Below are the code and all the weights of a small trained network. Each question names an input and a class and asks about switching units off, where a switched-off unit gives its printed mean instead of its output.

import numpy as np


def w(rows, s, z=0):
    codes = np.array(rows[::2]) - 128.0
    scale = np.full(codes.shape[1], s)
    scale[-1] = z or s
    return codes * scale


def f(y):
    return np.maximum(y, 0)


def log_softmax(a):
    a = a - a.max(-1, keepdims=True)
    return a - np.log(np.exp(a).sum(-1, keepdims=True))


def net(x, mask):
    res = np.array(x, float).reshape(1, 3) / 4 @ E
    y = f(res @ A[0][:, :-1].T + A[0][:, -1])
    res = res + np.where(mask, y, B[0][:, -1]) @ B[0][:, :-1]
    return log_softmax(res[-1] @ U[:, :-1].T + U[:, -1])


A, B = {}, {}
E = w([
[58,9,77,118,182,185],'x0',
[170,112,103,184,235,54],'x1',
[231,81,156,66,123,155],'x2',
],0.011)
A[0] = w([
[179,159,134,153,182,72,56],'n0',
[175,74,145,112,114,139,117],'n1',
[172,86,109,89,133,144,34],'n2',
[111,221,130,150,117,71,115],'n3',
[196,138,154,102,108,104,122],'n4',
[168,126,119,164,233,72,125],'n5',
[184,133,91,153,121,135,96],'n6',
[232,166,119,105,113,132,115],'n7',
[131,250,139,147,112,99,236],'n8',
[200,41,140,98,135,164,2],'n9',
[79,143,139,120,104,155,131],'n10',
[101,116,120,164,199,79,71],'n11',
[158,142,128,117,65,144,146],'n12',
[30,110,104,145,127,119,178],'n13',
[198,135,126,143,200,99,127],'n14',
[107,133,115,132,100,131,126],'n15',
[228,160,141,118,110,140,123],'n16',
],0.019,0.0055)
B[0] = w([
[111,107,158,128,77,5,199],'n0',
[194,128,104,106,116,135,168],'n1',
[189,139,72,109,142,81,158],'n2',
[159,135,58,68,180,43,216],'n3',
[89,117,201,156,116,156,189],'n4',
[61,111,97,185,216,32,234],'n5',
[141,146,164,148,122,97,150],'n6',
[117,111,207,192,86,151,203],'n7',
[242,122,40,62,130,104,249],'n8',
[202,147,34,54,156,39,181],'n9',
[123,121,122,82,35,100,177],'n10',
[81,123,118,167,219,173,202],'n11',
[175,171,130,132,106,204,185],'n12',
[27,159,164,126,42,109,216],'n13',
[131,99,196,149,78,25,203],'n14',
[123,124,116,119,75,125,153],'n15',
[107,114,218,157,114,192,204],'n16',
],0.026,0.021)
U = w([
[236,169,76,40,93,174,252],'0',
[78,130,215,172,32,75,194],'1',
[197,101,84,142,200,62,136],'2',
[9,148,130,205,177,153,58],'3',
[227,152,219,129,91,254,76],'4',
],0.0089,0.0044)

Each question gives the input, the list of numbers given to net, and the class t.
The units are the neurons (one row each of A and B). Each row of codes is followed by its name. A weight is (code - 128) times the scale printed after its matrix; where a second scale follows, it is the last column's (A, B and U).
mask holds one flag per neuron, in row order. A switched-off neuron (its flag False) gives its mean, the last column of its row in B, instead of its output. The means were averaged over made-up inputs and are rounded, as every weight is.
A unit's drop is (log p(t) with every unit on - log p(t) with that unit switched off) / (log p(t) with every unit on - log p(t) with every unit switched off).
most important unit: the unit with the biggest drop
k most important neurons: the k neurons with the biggest drops, biggest first
drop when u is switched off: that unit's drop, to one decimal
input [-5,1,-5], class 2: most important unit	n3
input [1,4,-8], class 3: 2 most important neurons	[n13; n11]
input [-8,1,-3], class 2: 3 most important neurons	[n3; n0; n8]
input [0,-1,1], class 4: 3 most important neurons	[n5; n8; n3]
input [-2,1,7], class 1: 2 most important neurons	[n8; n14]
input [-8,-1,-2], class 0: 2 most important neurons	[n8; n5]
input [2,-2,2], class 0: drop when n5 is switched off	0.6
input [5,-1,2], class 0: drop when n5 is switched off	0.7
input [6,-1,2], class 0: drop when n5 is switched off	0.7
input [-8,-3,-2], class 0: drop when n8 is switched off	0.1
